grid =
-3.80, 4.09, -2.21, -5.35
2.11, -0.61, 1.77, 5.10
-5.63, 0.22, -7.55, 5.09
-1.84, 0.20, -2.39, 1.72
-0.77, 0.20, -1.14, 0.78
-1.99, 0.14, -2.56, 1.88
-0.92, 0.13, -1.24, 0.99
-3.24, 3.63, -1.84, -4.59
0.26, -0.12, 0.09, 0.75
-1.10, -1.27, -2.51, -0.26
-0.43, 0.14, -0.85, 0.71
Indices start at 0.
Which number is the entry in row 0 and column 2?
A: -2.21
The entry at row 2, column 1 -> 0.22
Which number is the entry in the bottom-right corner?
A: 0.71
Which number is the entry at row 1, column 0?
A: 2.11
The entry in row 1 and column 2 is 1.77
The entry directly above -0.26: 0.75
The entry in the top-right corner -> -5.35
Which number is the entry directly below -7.55?
A: -2.39
The entry at row 2, column 2: -7.55
The entry at row 0, column 1 -> 4.09
Which number is the entry directly below the largest entry?
A: 5.09
Which number is the entry in row 0 and column 0?
A: -3.80
Which number is the entry at row 2, column 0?
A: -5.63
The entry directly above -4.59: 0.99
The entry directly below -1.27 is 0.14
Which number is the entry directly below -1.99?
A: -0.92
The entry in the bottom-left corner -> -0.43
Which number is the entry just right of -2.51?
A: -0.26
Which number is the entry directly below -2.39?
A: -1.14
Which number is the entry just right of 1.77?
A: 5.10
Which number is the entry directly below 0.26?
A: -1.10
Which number is the entry just left of 3.63?
A: -3.24
The bottom entry of the column that holds the smallest entry: -0.85
Which number is the entry just left of 0.75?
A: 0.09

[-0.21  0.03 -0.17 -0.19 -0.17  0.09  0.01  0.14  0.09  0.15 -0.04  0.16
 -0.15 -0.03 -0.12]
Give the entry just right of -0.15.
Answer: -0.03
The entry just left of -0.03 -> -0.15
Give the entry just right of -0.04.
Answer: 0.16
The entry just left of 0.01 is 0.09
The smallest entry is -0.21

M =
3.97, 0.19, 2.44, 2.28, 3.80, 3.38, 2.42, 1.84
1.71, 2.25, 2.46, 0.88, -1.72, 0.42, 0.02, -3.03
-1.41, -5.30, 0.72, -1.13, 2.96, 2.56, 3.62, 5.22
-0.87, -0.99, 1.07, -1.02, 2.64, 3.45, 3.91, 0.22
2.06, 3.73, 0.32, -1.37, 6.49, 1.29, 1.05, 1.32
-3.04, 1.18, 0.05, -0.36, -7.08, -4.95, -3.94, -3.23
0.81, -0.51, -0.58, 5.68, -0.24, 0.82, 0.50, -1.31
0.39, -0.24, 2.94, 0.79, 3.67, 0.86, 3.28, 0.46
1.02, -1.57, 1.63, 3.94, 1.14, 2.62, 2.47, 3.38
2.39, 5.87, 2.34, 1.36, 5.97, 5.89, 3.75, -0.48
-1.82, -1.94, -0.27, -0.92, 1.96, 0.04, 0.30, -2.42
0.77, 0.76, 3.34, 0.38, -1.49, 1.79, 1.68, -1.14
0.37, 0.11, -1.30, -0.56, 0.21, -0.26, -1.59, -2.84
0.77, 1.72, -6.39, -1.42, -4.39, -4.87, -6.33, -2.04
0.40, 4.66, -0.68, 1.77, -0.98, -0.18, -0.64, 5.08
0.06, 3.13, -0.66, -0.21, -1.11, 0.25, 0.00, 3.95
Counting starts at 0.
Find the entry in the top-left corner.
3.97
Find the entry at row 1, column 1.
2.25
The entry directly above 0.50: -3.94
The entry at row 0, column 1: 0.19
Find the entry directly below the smallest entry.
-0.24
Find the entry in row 1 and column 2.
2.46
The entry in row 1 and column 0 is 1.71
Find the entry directly above -3.04.
2.06
The entry at row 0, column 2 is 2.44
The entry just left of 1.29 is 6.49
Find the entry at row 2, column 0.
-1.41
Find the entry directly above -4.95.
1.29
The entry directly below 2.62: 5.89
The entry directly below 1.29 is -4.95
Find the entry just right of 1.79.
1.68
The bottom-left entry is 0.06
Find the top-right entry.
1.84
The entry just right of 3.62: 5.22
Find the entry directly above 1.32.
0.22
The bottom-right entry: 3.95
Find the minimum.
-7.08
Find the entry directly above the largest entry.
2.64
Find the entry just left of the largest entry.
-1.37
The entry at row 2, column 1: -5.30
Find the entry directly below -3.04.
0.81
The entry directly above 5.89 -> 2.62
Find the entry directly above 0.25.
-0.18
The entry directly above 5.87 -> -1.57
The entry directly below 1.84 -> -3.03
Find the entry just left of -0.66.
3.13

A = 5.56	-0.57	-2.78	-2.30	-7.32	-0.27	-1.73	1.27	7.35	-0.19	0.04	-2.29	-0.30	4.11
Read off the entry just left of -0.30.
Answer: -2.29
Read off the entry just right of -2.78.
Answer: -2.30
The entry just right of -7.32 is -0.27
Read off the entry just left of -2.29.
Answer: 0.04

Questions about the row below.
1) Read off the maximum.
2) Read off the entry just right of -0.052.
-0.052,-0.142,0.022,0.109,0.058
1) 0.109
2) -0.142

Read these off the matrix that follows. Counting starts at 0.
1) Find the entry just right of 5926.
2) Find the entry in the top-right corner.
3) Find the entry directly below the smallest entry.
4) Find the entry in row 0 and column 0.
5) Find the bottom-right entry.
6) Find the entry in row 2 and column 0.
7) Find the entry directly below the largest entry.
8) Find the entry directly above the largest entry.
[[5949 5926 5931 5933 5925 5927]
 [6249 3833 4785 3457 3759 3527]
 [5989 6356 6093 6609 6460 6480]
 [6114 4612 5208 4371 4565 4419]
 [6241 3538 4570 3154 3439 3210]
 [6098 6879 6333 7545 7241 7210]
 [6011 6428 6132 6786 6618 6605]
 [6200 7628 6668 8771 8227 8207]
 [6132 7286 6532 8182 7761 7748]]
1) 5931
2) 5927
3) 7545
4) 5949
5) 7748
6) 5989
7) 8182
8) 6786
